Below are the code and all the weights of a small trained network. Each question names an input and a target symbol and asks about switching units off, where a switched-off unit gives its printed mean instead of its output.

import numpy as np


def w(rows, s, z=0):
    codes = np.array(rows[::2]) - 128.0
    scale = np.full(codes.shape[1], s)
    scale[-1] = z or s
    return codes * scale


def norm(h):
    return h / np.sqrt((h * h).mean(-1, keepdims=True) + 1e-5)


def f(y):
    return y / 2 * (1 + np.tanh(0.7978845608 * (y + 0.044715 * y**3)))


def softmax(a):
    e = np.exp(a - a.max(-1, keepdims=True))
    return e / e.sum(-1, keepdims=True)


def log_softmax(a):
    a = a - a.max(-1, keepdims=True)
    return a - np.log(np.exp(a).sum(-1, keepdims=True))


def net(x, mask):
    ids = ['γδεζηθλμξτψω'.index(c) for c in x.split()]
    T = len(ids)
    res = E[ids] + P[:T]
    u = 0
    for l in range(3):
        q, k, v = (norm(res) @ M[l].T for M in (Q, K, V))
        z = softmax(np.where(np.tri(T) > 0, q @ k.T / 3**0.5, -1e9)) @ v
        res = res + np.where(mask[u], z, O[l][:, -1]) @ O[l][:, :-1]
        u += 1
        y = f(norm(res) @ A[l][:, :-1].T + A[l][:, -1])
        res = res + np.where(mask[u : u + 12], y, B[l][:, -1]) @ B[l][:, :-1]
        u += 12
    return log_softmax(norm(res)[-1] @ U[:, :-1].T + U[:, -1])


Q, K, V, O, A, B = {}, {}, {}, {}, {}, {}
E = w([
[114,104,95,136],'γ',
[120,129,130,150],'δ',
[126,147,114,136],'ε',
[108,97,152,150],'ζ',
[100,140,126,131],'η',
[88,105,116,142],'θ',
[116,146,142,132],'λ',
[3,64,45,63],'μ',
[138,145,172,136],'ξ',
[148,128,94,149],'τ',
[118,146,177,142],'ψ',
[126,125,173,145],'ω',
],0.0049)
P = w([
[218,46,19,27],'0',
[70,206,161,158],'1',
[63,204,143,129],'2',
[51,229,157,93],'3',
[55,220,223,83],'4',
[43,227,167,109],'5',
[43,234,175,92],'6',
[39,234,194,95],'7',
[42,255,202,74],'8',
[46,255,201,98],'9',
],0.0008)
Q[0] = w([
[222,169,47,44],'L0H0',
[3,143,144,84],'L0H0',
[219,138,126,185],'L0H0',
],0.0035)
K[0] = w([
[26,113,128,251],'L0H0',
[140,118,248,15],'L0H0',
[99,136,20,162],'L0H0',
],0.003)
V[0] = w([
[80,116,15,230],'L0H0',
[108,118,187,254],'L0H0',
[200,110,82,218],'L0H0',
],0.0018)
O[0] = w([
[101,94,152,73,85],'L0H0',
[166,2,143,142,170],'L0H0',
[162,127,156,102,1],'L0H0',
],0.0035,0.00086)
A[0] = w([
[127,129,147,100,100],'L0N0',
[25,69,145,168,132],'L0N1',
[175,103,100,82,11],'L0N2',
[54,94,131,106,137],'L0N3',
[135,109,75,138,125],'L0N4',
[55,186,77,209,187],'L0N5',
[132,141,5,145,172],'L0N6',
[184,164,168,165,44],'L0N7',
[108,71,123,172,99],'L0N8',
[58,140,170,84,126],'L0N9',
[160,166,122,96,21],'L0N10',
[131,137,127,145,101],'L0N11',
],0.0031,0.0011)
B[0] = w([
[136,121,117,133,121],'L0N0',
[187,213,161,102,206],'L0N1',
[167,122,136,115,72],'L0N2',
[167,182,112,168,165],'L0N3',
[139,162,174,118,111],'L0N4',
[158,78,225,112,250],'L0N5',
[106,185,251,151,137],'L0N6',
[53,103,46,150,119],'L0N7',
[110,199,138,104,126],'L0N8',
[193,85,138,164,191],'L0N9',
[112,142,127,133,97],'L0N10',
[116,113,115,120,127],'L0N11',
],0.0024,0.0022)
Q[1] = w([
[74,150,209,153],'L1H0',
[110,170,250,178],'L1H0',
[78,177,255,160],'L1H0',
],0.0073)
K[1] = w([
[88,113,46,100],'L1H0',
[124,114,43,112],'L1H0',
[86,100,1,104],'L1H0',
],0.0095)
V[1] = w([
[253,220,114,244],'L1H0',
[76,129,180,205],'L1H0',
[16,129,166,33],'L1H0',
],0.0032)
O[1] = w([
[232,196,109,76,41],'L1H0',
[167,174,37,214,143],'L1H0',
[2,156,188,192,254],'L1H0',
],0.0038,0.0012)
A[1] = w([
[130,75,150,157,82],'L1N0',
[124,129,125,130,128],'L1N1',
[192,128,121,59,200],'L1N2',
[123,137,126,50,90],'L1N3',
[74,121,3,97,196],'L1N4',
[126,132,100,149,80],'L1N5',
[116,151,181,179,157],'L1N6',
[118,43,137,147,1],'L1N7',
[105,132,62,197,55],'L1N8',
[156,116,121,123,105],'L1N9',
[130,33,145,145,45],'L1N10',
[132,124,141,141,76],'L1N11',
],0.0051,0.00099)
B[1] = w([
[114,148,107,104,141],'L1N0',
[134,130,129,126,129],'L1N1',
[75,70,191,208,128],'L1N2',
[114,91,173,150,108],'L1N3',
[68,174,255,243,112],'L1N4',
[145,120,154,134,112],'L1N5',
[110,129,63,94,252],'L1N6',
[139,158,89,84,126],'L1N7',
[176,104,195,130,123],'L1N8',
[92,130,135,157,106],'L1N9',
[126,178,83,93,132],'L1N10',
[123,127,122,124,130],'L1N11',
],0.0035,0.0024)
Q[2] = w([
[118,135,133,127],'L2H0',
[2,111,179,131],'L2H0',
[227,124,143,138],'L2H0',
],0.0073)
K[2] = w([
[140,126,112,132],'L2H0',
[253,169,58,31],'L2H0',
[37,139,157,186],'L2H0',
],0.0061)
V[2] = w([
[128,6,155,102],'L2H0',
[182,95,2,60],'L2H0',
[78,162,159,73],'L2H0',
],0.0042)
O[2] = w([
[98,95,232,82,4],'L2H0',
[63,253,149,112,146],'L2H0',
[158,73,81,57,180],'L2H0',
],0.0038,0.0025)
A[2] = w([
[103,158,67,60,50],'L2N0',
[81,171,96,141,58],'L2N1',
[95,194,99,101,10],'L2N2',
[111,49,67,65,47],'L2N3',
[156,154,31,209,47],'L2N4',
[99,1,68,118,48],'L2N5',
[125,127,213,65,72],'L2N6',
[73,134,133,194,134],'L2N7',
[161,17,178,233,168],'L2N8',
[103,188,40,233,161],'L2N9',
[104,137,200,76,50],'L2N10',
[107,88,164,58,125],'L2N11',
],0.0042,0.0012)
B[2] = w([
[162,185,184,138,152],'L2N0',
[126,102,194,85,154],'L2N1',
[143,163,184,86,145],'L2N2',
[123,213,103,192,128],'L2N3',
[124,31,86,159,196],'L2N4',
[100,196,131,184,143],'L2N5',
[125,87,58,141,122],'L2N6',
[25,126,203,115,160],'L2N7',
[65,241,179,104,157],'L2N8',
[100,4,148,122,253],'L2N9',
[154,86,55,113,121],'L2N10',
[137,121,70,167,134],'L2N11',
],0.0036,0.0027)
U = w([
[67,95,120,92,82],'γ',
[97,71,74,2,16],'δ',
[139,220,43,173,118],'ε',
[108,206,118,16,187],'ζ',
[97,197,98,201,72],'η',
[80,110,154,142,108],'θ',
[156,45,45,157,209],'λ',
[100,119,147,127,82],'μ',
[221,170,169,135,253],'ξ',
[163,34,227,52,115],'τ',
[174,107,191,225,62],'ψ',
[142,178,222,163,132],'ω',
],0.011,0.0043)

Each question gives the input, a string of symbols that net reads in full, and the target symbol t.
The units are the heads (3 rows each of Q, K, V and O) and the neurons (one row each of A and B). Each row of codes is followed by its name. A weight is (code - 128) times the scale printed after its matrix; where a second scale follows, it is the last column's (O, A, B and U).
mask holds one flag per unit, layer by layer, with each layer's heads first. A switched-off unit (its flag False) gives its mean, the last column of its rows in O or B, instead of its output. The means were averaged over made-up inputs and are rounded, as every weight is.
A unit's drop is (log p(t) with every unit on - log p(t) with that unit switched off) / (log p(t) with every unit on - log p(t) with every unit switched off).
most important unit: the unit with the biggest drop
top k neurons: the k neurons with the biggest drops, biggest first
top k neurons in layer l: the k neurons of layer l with the biggest drops, biggest first
drop when u is switched off: that unit's drop, to one decimal
input δ λ γ, target δ: top 2 neurons => (L0N5; L0N6)
input τ ε τ, target τ: top neuron => (L0N6)
input ω η ε θ, target ω: top 2 neurons => (L0N5; L2N8)
input ξ λ λ ζ λ η λ λ λ τ, target ξ: top 3 neurons => (L0N5; L0N6; L0N7)
input ψ γ λ τ λ ε λ η λ ω, target ψ: top 3 neurons => (L0N6; L0N5; L0N7)
input ε η θ, target ε: top 4 neurons => (L0N6; L2N3; L2N9; L2N5)
input δ ψ ε λ λ ζ, target δ: top 2 neurons in layer 0 => (L0N5; L0N2)
input ξ γ ζ τ ε δ, target ξ: top 2 neurons => (L0N5; L0N6)
input ω λ τ θ λ, target ω: top 4 neurons => (L0N5; L0N6; L2N8; L1N2)
input δ η ζ λ, target δ: top 2 neurons => (L0N5; L0N9)
input ε ε λ η λ ζ λ, target ε: top 4 neurons => (L0N6; L2N3; L2N9; L2N5)
input τ ε τ ε τ ξ λ, target τ: top 2 neurons => (L0N6; L1N2)
input ε λ θ λ λ γ, target ε: top 2 neurons => (L0N6; L2N3)
input λ ζ ξ λ ε, target λ: most important unit => L2H0
input ω δ λ, target ω: top 2 neurons => (L1N2; L2N8)
input δ ξ γ λ ξ ψ ξ λ, target δ: top 2 neurons => (L0N5; L0N1)
input ε ζ ζ ξ, target ε: top 3 neurons in layer 2 => (L2N3; L2N9; L2N5)
input η ζ ζ λ λ λ ξ, target η: top 2 neurons in layer 0 => (L0N1; L0N6)
input η λ ξ, target η: top 4 neurons in layer 2 => (L2N5; L2N8; L2N3; L2N9)
input ξ λ τ ζ ε, target ξ: most important unit => L0H0
input ξ λ θ ε ξ, target ξ: top 2 neurons in layer 0 => (L0N5; L0N7)
input ε λ λ ζ θ ξ ω ζ, target ε: top 2 neurons in layer 0 => (L0N6; L0N1)
input ω λ ζ, target ω: top 2 neurons in layer 2 => (L2N8; L2N9)
input ζ ω η ε θ θ ε, target ζ: drop when L0N5 is switched off => 0.4
input ξ τ ζ ε λ, target ξ: drop when L1N2 is switched off => 0.1
input τ ξ η λ λ ζ θ ζ ξ, target τ: drop when L1N2 is switched off => 0.5
input λ λ λ ξ ψ λ η ζ, target λ: drop when L1N4 is switched off => 0.0
